Here is a tiny trained network, its code and every weight. The questions are about switching its units off for an input and a target symbol, where a switched-off unit gives its printed mean instead of its output.

import numpy as np


def w(rows, s, z=0):
    codes = np.array(rows[::2]) - 128.0
    scale = np.full(codes.shape[1], s)
    scale[-1] = z or s
    return codes * scale


def f(y):
    return np.maximum(y, 0)


def softmax(a):
    e = np.exp(a - a.max(-1, keepdims=True))
    return e / e.sum(-1, keepdims=True)


def log_softmax(a):
    a = a - a.max(-1, keepdims=True)
    return a - np.log(np.exp(a).sum(-1, keepdims=True))


def net(x, mask):
    ids = ['ΘΠΩαβεζημξστψ'.index(c) for c in x.split()]
    T = len(ids)
    res = E[ids] + P[:T]
    u = 0
    for l in range(3):
        q, k, v = (res @ M[l].T for M in (Q, K, V))
        z = softmax(np.where(np.tri(T) > 0, q @ k.T / 3**0.5, -1e9)) @ v
        res = res + np.where(mask[u], z, O[l][:, -1]) @ O[l][:, :-1]
        u += 1
        y = f(res @ A[l][:, :-1].T + A[l][:, -1])
        res = res + np.where(mask[u : u + 4], y, B[l][:, -1]) @ B[l][:, :-1]
        u += 4
    return log_softmax(res[-1] @ U[:, :-1].T + U[:, -1])


Q, K, V, O, A, B = {}, {}, {}, {}, {}, {}
E = w([
[75,183,216],'Θ',
[85,165,217],'Π',
[184,127,190],'Ω',
[144,99,191],'α',
[98,159,212],'β',
[101,170,204],'ε',
[167,172,161],'ζ',
[118,147,145],'η',
[85,164,222],'μ',
[79,115,142],'ξ',
[58,177,237],'σ',
[125,184,63],'τ',
[30,187,254],'ψ',
],0.014)
P = w([
[108,73,164],'0',
[175,241,173],'1',
[123,49,176],'2',
[188,239,155],'3',
[113,34,151],'4',
[201,237,141],'5',
[114,25,132],'6',
[220,244,127],'7',
[106,17,119],'8',
[224,247,121],'9',
[96,19,108],'10',
],0.014)
Q[0] = w([
[64,137,123],'0.h1',
[57,137,251],'0.h1',
[157,75,255],'0.h1',
],0.009)
K[0] = w([
[142,112,199],'0.h1',
[254,104,152],'0.h1',
[204,57,165],'0.h1',
],0.014)
V[0] = w([
[145,142,135],'0.h1',
[243,114,3],'0.h1',
[166,30,126],'0.h1',
],0.0066)
O[0] = w([
[114,117,139,148],'0.h1',
[152,109,254,3],'0.h1',
[155,121,130,111],'0.h1',
],0.0079,0.0055)
A[0] = w([
[106,129,254,251],'0.n1',
[72,189,53,60],'0.n2',
[217,154,229,3],'0.n3',
[83,155,248,78],'0.n4',
],0.0092,0.0049)
B[0] = w([
[132,111,6,254],'0.n1',
[153,85,254,165],'0.n2',
[47,160,191,177],'0.n3',
[220,109,139,190],'0.n4',
],0.0078,0.0083)
Q[1] = w([
[112,202,11],'1.h1',
[145,139,2],'1.h1',
[120,145,97],'1.h1',
],0.0071)
K[1] = w([
[58,178,15],'1.h1',
[255,179,159],'1.h1',
[92,136,125],'1.h1',
],0.0032)
V[1] = w([
[85,112,163],'1.h1',
[181,121,196],'1.h1',
[131,250,131],'1.h1',
],0.012)
O[1] = w([
[124,69,186,99],'1.h1',
[134,112,65,106],'1.h1',
[254,234,185,254],'1.h1',
],0.0086,0.0052)
A[1] = w([
[146,254,132,81],'1.n1',
[162,74,122,254],'1.n2',
[152,152,222,58],'1.n3',
[223,22,251,83],'1.n4',
],0.0085,0.0049)
B[1] = w([
[131,2,185,245],'1.n1',
[187,201,115,171],'1.n2',
[150,67,59,170],'1.n3',
[182,124,37,143],'1.n4',
],0.0088,0.012)
Q[2] = w([
[114,106,58],'2.h1',
[153,7,179],'2.h1',
[179,154,194],'2.h1',
],0.012)
K[2] = w([
[254,48,139],'2.h1',
[5,78,110],'2.h1',
[36,161,57],'2.h1',
],0.0081)
V[2] = w([
[129,211,163],'2.h1',
[129,202,119],'2.h1',
[96,88,249],'2.h1',
],0.014)
O[2] = w([
[80,139,194,11],'2.h1',
[149,97,219,2],'2.h1',
[8,94,89,235],'2.h1',
],0.015,0.0037)
A[2] = w([
[203,18,68,74],'2.n1',
[83,114,224,254],'2.n2',
[49,147,108,77],'2.n3',
[1,21,56,114],'2.n4',
],0.0099,0.0081)
B[2] = w([
[30,154,119,233],'2.n1',
[2,253,170,180],'2.n2',
[101,220,149,160],'2.n3',
[212,65,178,255],'2.n4',
],0.0095,0.014)
U = w([
[211,164,185,121],'Θ',
[210,69,136,158],'Π',
[90,213,58,136],'Ω',
[110,63,76,103],'α',
[146,88,173,74],'β',
[163,131,127,254],'ε',
[252,201,108,145],'ζ',
[68,110,164,82],'η',
[15,186,132,47],'μ',
[96,106,147,127],'ξ',
[118,244,160,110],'σ',
[34,156,122,103],'τ',
[83,102,141,126],'ψ',
],0.012,0.0076)

Each question gives the input, a string of symbols that net reads in full, and the target symbol t.
The units are the heads (3 rows each of Q, K, V and O) and the neurons (one row each of A and B). Each row of codes is followed by its name. A weight is (code - 128) times the scale printed after its matrix; where a second scale follows, it is the last column's (O, A, B and U).
mask holds one flag per unit, layer by layer, with each layer's heads first. A switched-off unit (its flag False) gives its mean, the last column of its rows in O or B, instead of its output. The means were averaged over made-up inputs and are rounded, as every weight is.
A unit's drop is (log p(t) with every unit on - log p(t) with that unit switched off) / (log p(t) with every unit on - log p(t) with every unit switched off).
The circuit of an input: a set's keep is (log p(t) with only the set's units on - log p(t) with every unit switched off) / (log p(t) with every unit on - log p(t) with every unit switched off). Starting from the 12 units with the biggest drops (on a tie, the unit counted first), units are removed one at a time, each time the one whose removal leaves the highest keep (on an exact tie, the one counted first), for as long as the keep stays at least 0.8.
circuit, biggest first: the units of the circuit, biggest drop first
unit that matters most: the unit with the biggest drop
top k neurons: the k neurons with the biggest drops, biggest first
top k neurons in layer l: the k neurons of layer l with the biggest drops, biggest first
input ε σ μ Ω Ω μ, target μ: unit that matters most : 0.h1
input Ω Π μ ε ψ Ω ψ τ τ σ, target ζ: circuit, biggest first : (2.h1; 0.n4; 1.n1)
input ξ ψ σ, target Π: circuit, biggest first : (2.n4; 2.h1)
input β β Ω η μ ξ ξ ε σ η μ, target Π: top 3 neurons : (2.n4; 2.n2; 2.n1)
input Θ η η Ω ε, target Ω: top 3 neurons : (1.n1; 0.n4; 1.n2)
input Ω ζ η μ η μ, target ζ: top 2 neurons : (1.n2; 2.n2)
input Θ Θ Ω Ω Ω σ μ η ε ψ, target η: top 2 neurons : (1.n1; 2.n2)
input Θ β η β ξ ε Π, target Π: circuit, biggest first : (2.n4; 2.h1)
input Ω Ω μ β Θ, target Ω: top 2 neurons in layer 1 : (1.n2; 1.n3)
input α σ ξ Ω τ Ω ζ, target Ω: top 2 neurons in layer 1 : (1.n1; 1.n4)
input ψ ζ ε Θ σ α ψ Θ, target Π: circuit, biggest first : (2.n4; 1.h1; 2.h1; 1.n1)
input Θ ε Ω Θ, target η: top 3 neurons : (1.n1; 0.n2; 2.n2)
input σ Θ ε η ξ Θ, target β: top 2 neurons : (2.n4; 0.n2)
input ζ Ω τ τ ξ Θ, target Θ: circuit, biggest first : (2.h1)
input σ ζ ζ ε α ζ Θ, target ζ: top 2 neurons : (1.n1; 1.n3)
input ε β σ Π, target μ: top 2 neurons : (1.n1; 2.n2)
input Ω ε η α σ β μ ξ, target ζ: circuit, biggest first : (2.h1; 1.n1; 1.h1)
input β β Ω, target Ω: top 2 neurons : (1.n1; 2.n4)
input Ω Ω τ Ω ε, target Ω: top 2 neurons : (2.n4; 0.n4)
input ζ Θ ξ Θ α, target α: circuit, biggest first : (2.h1; 2.n4; 2.n1)
input Θ ψ τ ε, target η: top 3 neurons : (1.n1; 0.n2; 2.n2)
input σ ξ α, target α: top 3 neurons in layer 1 : (1.n1; 1.n4; 1.n3)
input τ α α Ω, target σ: unit that matters most : 1.n1
